Below are the code and all the weights of a small trained network. Each question names an input and a target symbol and asks about switching units off, where a switched-off unit gives its printed mean instead of its output.

import numpy as np


def w(rows, s, z=0):
    codes = np.array(rows[::2]) - 128.0
    scale = np.full(codes.shape[1], s)
    scale[-1] = z or s
    return codes * scale


def f(y):
    return np.maximum(y, 0)


def softmax(a):
    e = np.exp(a - a.max(-1, keepdims=True))
    return e / e.sum(-1, keepdims=True)


def log_softmax(a):
    a = a - a.max(-1, keepdims=True)
    return a - np.log(np.exp(a).sum(-1, keepdims=True))


def net(x, mask):
    ids = ['ΛΞΠβδζηθτφψω'.index(c) for c in x.split()]
    T = len(ids)
    res = E[ids] + P[:T]
    u = 0
    for l in range(2):
        r = res
        for j in range(2):
            rows = slice(2 * j, 2 * j + 2)
            q, k, v = (r @ M[l][rows].T for M in (Q, K, V))
            z = softmax(np.where(np.tri(T) > 0, q @ k.T / 2**0.5, -1e9)) @ v
            o = O[l][rows]
            res = res + np.where(mask[u + j], z, o[:, -1]) @ o[:, :-1]
        u += 2
        y = f(res @ A[l][:, :-1].T + A[l][:, -1])
        res = res + np.where(mask[u : u + 8], y, B[l][:, -1]) @ B[l][:, :-1]
        u += 8
    return log_softmax(res[-1] @ U[:, :-1].T + U[:, -1])


Q, K, V, O, A, B = {}, {}, {}, {}, {}, {}
E = w([
[98,132,157,138,115,88,155,128,201],'Λ',
[213,215,110,171,43,7,124,226,158],'Ξ',
[209,73,74,38,177,136,201,149,168],'Π',
[138,220,137,177,208,195,159,133,191],'β',
[154,102,120,204,139,180,184,66,122],'δ',
[170,166,123,97,62,104,88,137,61],'ζ',
[68,133,207,65,179,124,162,68,53],'η',
[54,154,170,57,170,175,160,130,104],'θ',
[101,172,98,77,136,34,101,172,101],'τ',
[92,51,191,226,102,63,100,116,97],'φ',
[177,178,213,105,230,144,139,146,197],'ψ',
[99,143,188,123,143,108,117,67,185],'ω',
],0.019)
P = w([
[5,106,204,251,151,164,209,220,2],'0',
[134,147,112,120,143,104,115,107,142],'1',
[123,156,125,105,161,105,102,86,132],'2',
[127,146,98,119,148,104,108,56,174],'3',
[116,138,137,93,141,73,127,59,131],'4',
[132,160,134,113,164,90,124,78,136],'5',
[142,166,131,109,166,107,122,75,136],'6',
],0.0076)
Q[0] = w([
[95,198,150,61,216,36,130,129,167],'0.h1',
[143,123,2,88,178,157,89,181,119],'0.h1',
[166,116,117,169,122,136,144,126,137],'0.h2',
[119,200,249,165,146,97,182,119,118],'0.h2',
],0.0084)
K[0] = w([
[58,149,117,151,148,129,121,234,115],'0.h1',
[114,147,78,80,181,131,88,157,150],'0.h1',
[153,106,175,84,122,128,109,97,153],'0.h2',
[112,107,133,164,179,173,183,254,9],'0.h2',
],0.0092)
V[0] = w([
[2,134,145,179,95,78,152,51,166],'0.h1',
[105,139,155,58,132,119,155,220,187],'0.h1',
[141,198,22,121,76,184,171,131,95],'0.h2',
[108,131,225,86,65,216,117,208,100],'0.h2',
],0.0066)
O[0] = w([
[199,183,144,129,193,196,82,204,88,251],'0.h1',
[80,71,136,105,106,120,92,146,171,193],'0.h1',
[63,176,83,113,78,149,121,84,97,138],'0.h2',
[50,51,64,106,107,168,170,2,198,211],'0.h2',
],0.0083,0.0032)
A[0] = w([
[96,161,158,52,107,130,94,123,35,251],'0.n1',
[122,7,180,185,183,132,224,154,138,124],'0.n2',
[116,139,48,28,137,79,100,166,171,164],'0.n3',
[80,118,91,161,79,223,106,205,185,80],'0.n4',
[101,121,19,99,156,106,173,217,93,93],'0.n5',
[166,103,197,233,2,46,224,216,212,143],'0.n6',
[174,143,134,185,98,75,34,113,74,96],'0.n7',
[78,180,202,192,117,149,119,162,192,160],'0.n8',
],0.0072,0.0031)
B[0] = w([
[148,146,149,138,67,96,87,124,192,253],'0.n1',
[152,55,150,160,96,255,110,122,104,183],'0.n2',
[163,162,173,207,202,110,133,129,37,250],'0.n3',
[55,165,131,86,251,189,122,198,128,150],'0.n4',
[68,113,146,121,137,67,138,124,102,189],'0.n5',
[85,122,124,55,183,206,114,121,180,183],'0.n6',
[75,64,99,186,159,154,122,50,172,203],'0.n7',
[110,117,170,41,88,72,32,170,119,207],'0.n8',
],0.0082,0.0069)
Q[1] = w([
[203,90,89,253,77,82,165,176,41],'1.h1',
[97,80,141,194,134,205,169,66,188],'1.h1',
[128,171,83,49,171,47,86,132,79],'1.h2',
[191,107,66,232,102,68,133,141,70],'1.h2',
],0.0067)
K[1] = w([
[251,175,137,97,206,53,115,2,161],'1.h1',
[115,77,124,170,159,187,102,98,127],'1.h1',
[92,194,151,88,73,103,76,216,110],'1.h2',
[219,217,48,162,127,126,72,57,106],'1.h2',
],0.0076)
V[1] = w([
[85,132,57,97,148,138,98,237,186],'1.h1',
[155,2,103,66,103,37,129,45,215],'1.h1',
[52,114,29,158,177,196,191,133,123],'1.h2',
[108,155,18,72,112,21,143,103,141],'1.h2',
],0.0064)
O[1] = w([
[205,194,109,31,157,222,42,58,71,128],'1.h1',
[121,66,80,49,60,103,191,141,164,2],'1.h1',
[151,94,71,86,148,9,117,63,57,118],'1.h2',
[113,179,186,102,192,133,126,118,111,41],'1.h2',
],0.011,0.0094)
A[1] = w([
[179,140,148,109,22,166,64,115,179,182],'1.n1',
[156,148,113,157,122,103,218,110,22,54],'1.n2',
[58,186,145,84,179,162,109,112,138,86],'1.n3',
[93,155,136,118,64,67,130,107,125,210],'1.n4',
[195,116,46,137,45,171,92,151,99,3],'1.n5',
[126,128,135,95,178,152,255,186,198,169],'1.n6',
[79,104,123,45,89,57,158,143,116,68],'1.n7',
[104,162,198,222,150,73,133,209,123,85],'1.n8',
],0.0083,0.0038)
B[1] = w([
[124,162,104,146,131,196,188,196,153,169],'1.n1',
[183,209,120,83,167,193,188,145,187,144],'1.n2',
[212,32,224,165,95,44,186,102,146,200],'1.n3',
[124,186,41,166,85,197,62,140,117,151],'1.n4',
[88,182,140,70,206,105,212,85,81,150],'1.n5',
[36,100,161,141,124,91,50,93,103,140],'1.n6',
[137,172,131,127,125,84,122,173,254,143],'1.n7',
[89,98,96,36,69,113,162,116,26,253],'1.n8',
],0.008,0.022)
U = w([
[111,173,124,92,227,167,136,125,94,138],'Λ',
[207,102,150,75,112,142,149,85,110,65],'Ξ',
[177,111,114,110,138,96,88,159,130,179],'Π',
[150,157,153,234,165,127,66,79,75,85],'β',
[104,151,169,124,160,83,116,148,42,141],'δ',
[21,154,175,152,210,121,149,43,158,157],'ζ',
[146,2,131,186,131,128,75,135,99,99],'η',
[98,92,96,100,186,149,94,55,88,165],'θ',
[176,97,239,175,159,117,162,139,159,145],'τ',
[192,172,130,221,184,80,243,129,104,150],'φ',
[115,111,138,49,154,152,221,111,149,2],'ψ',
[108,214,158,217,106,173,123,187,116,191],'ω',
],0.0066,0.0035)

Each question gives the input, a string of symbols that net reads in full, and the target symbol t.
The units are the heads (2 rows each of Q, K, V and O) and the neurons (one row each of A and B). Each row of codes is followed by its name. A weight is (code - 128) times the scale printed after its matrix; where a second scale follows, it is the last column's (O, A, B and U).
mask holds one flag per unit, layer by layer, with each layer's heads first. A switched-off unit (its flag False) gives its mean, the last column of its rows in O or B, instead of its output. The means were averaged over made-up inputs and are rounded, as every weight is.
A unit's drop is (log p(t) with every unit on - log p(t) with that unit switched off) / (log p(t) with every unit on - log p(t) with every unit switched off).
The circuit of an input: a set's keep is (log p(t) with only the set's units on - log p(t) with every unit switched off) / (log p(t) with every unit on - log p(t) with every unit switched off). Starting from the 12 units with the biggest drops (on a tie, the unit counted first), units are removed one at a time, each time the one whose removal leaves the highest keep (on an exact tie, the one counted first), for as long as the keep stays at least 0.8.
units of the circuit, in order: the units of the circuit, biggest drop first
unit that matters most: the unit with the biggest drop
top k neurons: the k neurons with the biggest drops, biggest first
top k neurons in layer l: the k neurons of layer l with the biggest drops, biggest first
input ζ θ ζ Λ Π θ, target ζ: units of the circuit, in order => 0.h2, 1.n8
input θ τ ζ ζ δ ζ ψ, target θ: top 2 neurons => 0.n4, 1.n3
input δ τ Λ, target δ: unit that matters most => 1.n8
input θ θ θ, target θ: units of the circuit, in order => 0.h2, 1.h2
input θ τ Λ β, target θ: units of the circuit, in order => 0.h2, 1.h2
input ψ τ φ τ ω ω ω, target ψ: top 3 neurons => 1.n5, 0.n3, 0.n8
input δ τ Ξ β, target δ: units of the circuit, in order => 1.n8, 1.h1, 0.h1, 0.n2
input β φ θ, target β: top 2 neurons => 1.n8, 0.n4
input τ β ω, target τ: top 2 neurons => 1.n3, 1.n8
input ψ Π τ δ ω ω, target ψ: units of the circuit, in order => 0.h2, 1.h1, 0.h1, 0.n3
input β Ξ Λ ζ δ τ β, target β: units of the circuit, in order => 1.h1, 0.n4
input δ τ ψ θ ψ, target δ: units of the circuit, in order => 1.n8, 1.h1, 0.h1, 0.n2
input ω η ζ δ ψ, target ω: units of the circuit, in order => 1.h2, 0.h1, 0.n8, 1.n1
input Ξ ω ψ Π Ξ, target Ξ: units of the circuit, in order => 0.n6, 1.h1, 1.n3
input ω τ δ Ξ τ Λ, target ω: unit that matters most => 1.h2
input Λ θ τ τ θ τ Π, target δ: top 2 neurons in layer 0 => 0.n3, 0.n6
input ω ω δ β, target ω: units of the circuit, in order => 1.h2, 0.n8, 0.h1
input δ β η, target δ: units of the circuit, in order => 1.h1, 1.n8, 0.h1
input Λ η τ φ ω δ Π, target η: top 3 neurons => 1.n6, 0.n2, 0.n5
input β η Ξ, target β: top 2 neurons => 0.n6, 1.n8
input η ω Π, target η: top 3 neurons => 1.n6, 0.n2, 0.n6
input β ω δ φ ζ, target ω: top 3 neurons => 0.n1, 1.n3, 1.n1
